Below are the code and all the weights of a small trained network. Each question names an input and a class and asks about switching units off, where a switched-off unit gives its printed mean instead of its output.

import numpy as np


def w(rows, s, z=0):
    codes = np.array(rows[::2]) - 128.0
    scale = np.full(codes.shape[1], s)
    scale[-1] = z or s
    return codes * scale


def f(y):
    return np.maximum(y, 0)


def log_softmax(a):
    a = a - a.max(-1, keepdims=True)
    return a - np.log(np.exp(a).sum(-1, keepdims=True))


def net(x, mask):
    res = np.array(x, float).reshape(1, 8) / 4 @ E
    y = f(res @ A[0][:, :-1].T + A[0][:, -1])
    res = res + np.where(mask, y, B[0][:, -1]) @ B[0][:, :-1]
    return log_softmax(res[-1] @ U[:, :-1].T + U[:, -1])


A, B = {}, {}
E = w([
[165,136,10,89,119,74,114,86,124,66,95,38],'x0',
[162,172,94,164,130,159,92,99,119,92,175,77],'x1',
[162,191,113,105,88,180,152,81,45,68,75,137],'x2',
[121,157,67,109,26,190,194,97,156,182,169,58],'x3',
[132,81,118,126,115,137,218,74,121,161,106,110],'x4',
[178,71,173,129,107,121,162,116,168,124,182,139],'x5',
[102,168,104,185,136,150,54,127,83,126,116,225],'x6',
[184,94,109,254,72,124,163,201,160,130,145,144],'x7',
],0.0095)
A[0] = w([
[165,78,114,128,107,114,163,69,109,130,156,128,81],'N1',
[93,80,100,122,80,78,127,133,163,129,95,139,85],'N2',
[138,122,121,162,119,135,106,153,141,155,139,131,94],'N3',
[110,123,133,74,129,124,135,129,127,137,83,113,89],'N4',
[118,10,151,123,189,72,134,143,165,137,120,150,116],'N5',
[96,169,143,115,182,100,66,148,90,110,108,179,131],'N6',
[92,124,131,119,109,198,136,114,110,176,126,159,124],'N7',
[95,118,97,98,112,112,187,127,130,122,134,75,42],'N8',
[112,196,98,123,95,170,148,142,93,96,132,109,23],'N9',
[116,131,127,119,146,138,115,122,143,122,93,131,65],'N10',
[99,139,152,71,162,119,136,107,115,141,90,100,65],'N11',
[131,111,132,134,112,114,125,120,107,139,133,132,4],'N12',
],0.014,0.004)
B[0] = w([
[143,172,138,121,141,119,79,62,123,81,137,83,181],'N1',
[91,176,98,135,129,175,107,78,71,75,65,177,174],'N2',
[120,115,180,134,66,117,47,60,104,80,99,145,170],'N3',
[163,94,66,103,109,163,62,164,153,94,87,70,170],'N4',
[41,67,171,205,123,69,175,184,196,228,194,155,250],'N5',
[223,216,37,90,91,184,124,63,82,65,3,2,226],'N6',
[77,73,117,132,138,9,101,187,151,182,147,179,184],'N7',
[131,194,77,52,205,152,114,110,79,106,53,69,194],'N8',
[49,77,183,139,159,176,179,164,170,174,194,148,178],'N9',
[132,137,146,133,200,211,136,96,229,96,144,98,144],'N10',
[112,198,158,44,115,138,59,24,108,109,76,68,186],'N11',
[150,49,116,136,108,57,95,81,147,174,148,45,129],'N12',
],0.0073,0.017)
U = w([
[217,170,65,77,190,122,133,45,102,84,31,39,2],'0',
[115,86,170,115,196,2,181,232,217,140,136,124,254],'1',
],0.0061,0.00072)

Each question gives the input, the list of numbers given to net, and the class t.
The units are the neurons (one row each of A and B). Each row of codes is followed by its name. A weight is (code - 128) times the scale printed after its matrix; where a second scale follows, it is the last column's (A, B and U).
mask holds one flag per neuron, in row order. A switched-off neuron (its flag False) gives its mean, the last column of its row in B, instead of its output. The means were averaged over made-up inputs and are rounded, as every weight is.
A unit's drop is (log p(t) with every unit on - log p(t) with that unit switched off) / (log p(t) with every unit on - log p(t) with every unit switched off).
The circuit of an input: a set's keep is (log p(t) with only the set's units on - log p(t) with every unit switched off) / (log p(t) with every unit on - log p(t) with every unit switched off). Starting from all 12 units, units are removed one at a time, each time the one whose removal leaves the highest keep (on an exact tie, the one counted first), for as long as the keep stays at least 0.8.
circuit, biggest first: the units of the circuit, biggest drop first
k most important neurons: the k neurons with the biggest drops, biggest first
drop of u: that unit's drop, to one decimal
input [8,2,3,5,-1,-6,7,4], class 1: circuit, biggest first	(N9 N6)
input [4,7,-2,-5,-4,4,2,7], class 1: 3 most important neurons	(N6 N8 N11)
input [-8,-6,4,3,-1,0,5,-2], class 1: circuit, biggest first	(N7)
input [5,-1,5,3,-3,-7,3,7], class 1: circuit, biggest first	(N9 N6)
input [6,7,-2,7,-7,6,5,7], class 1: 4 most important neurons	(N6 N9 N8 N11)
input [-2,6,8,2,-4,-4,-6,8], class 1: 2 most important neurons	(N9 N6)
input [-8,6,-4,2,-6,1,8,2], class 0: 2 most important neurons	(N6 N5)
input [-7,-2,-4,-3,-4,-2,-5,-7], class 0: 3 most important neurons	(N6 N11 N9)
input [1,-7,-2,5,2,-5,7,2], class 1: 2 most important neurons	(N6 N7)
input [-2,-1,2,2,1,-2,4,-1], class 1: drop of N2	0.1
input [1,1,3,8,3,-2,8,-2], class 1: drop of N5	0.0
input [1,-6,4,7,1,0,6,8], class 1: drop of N6	0.4
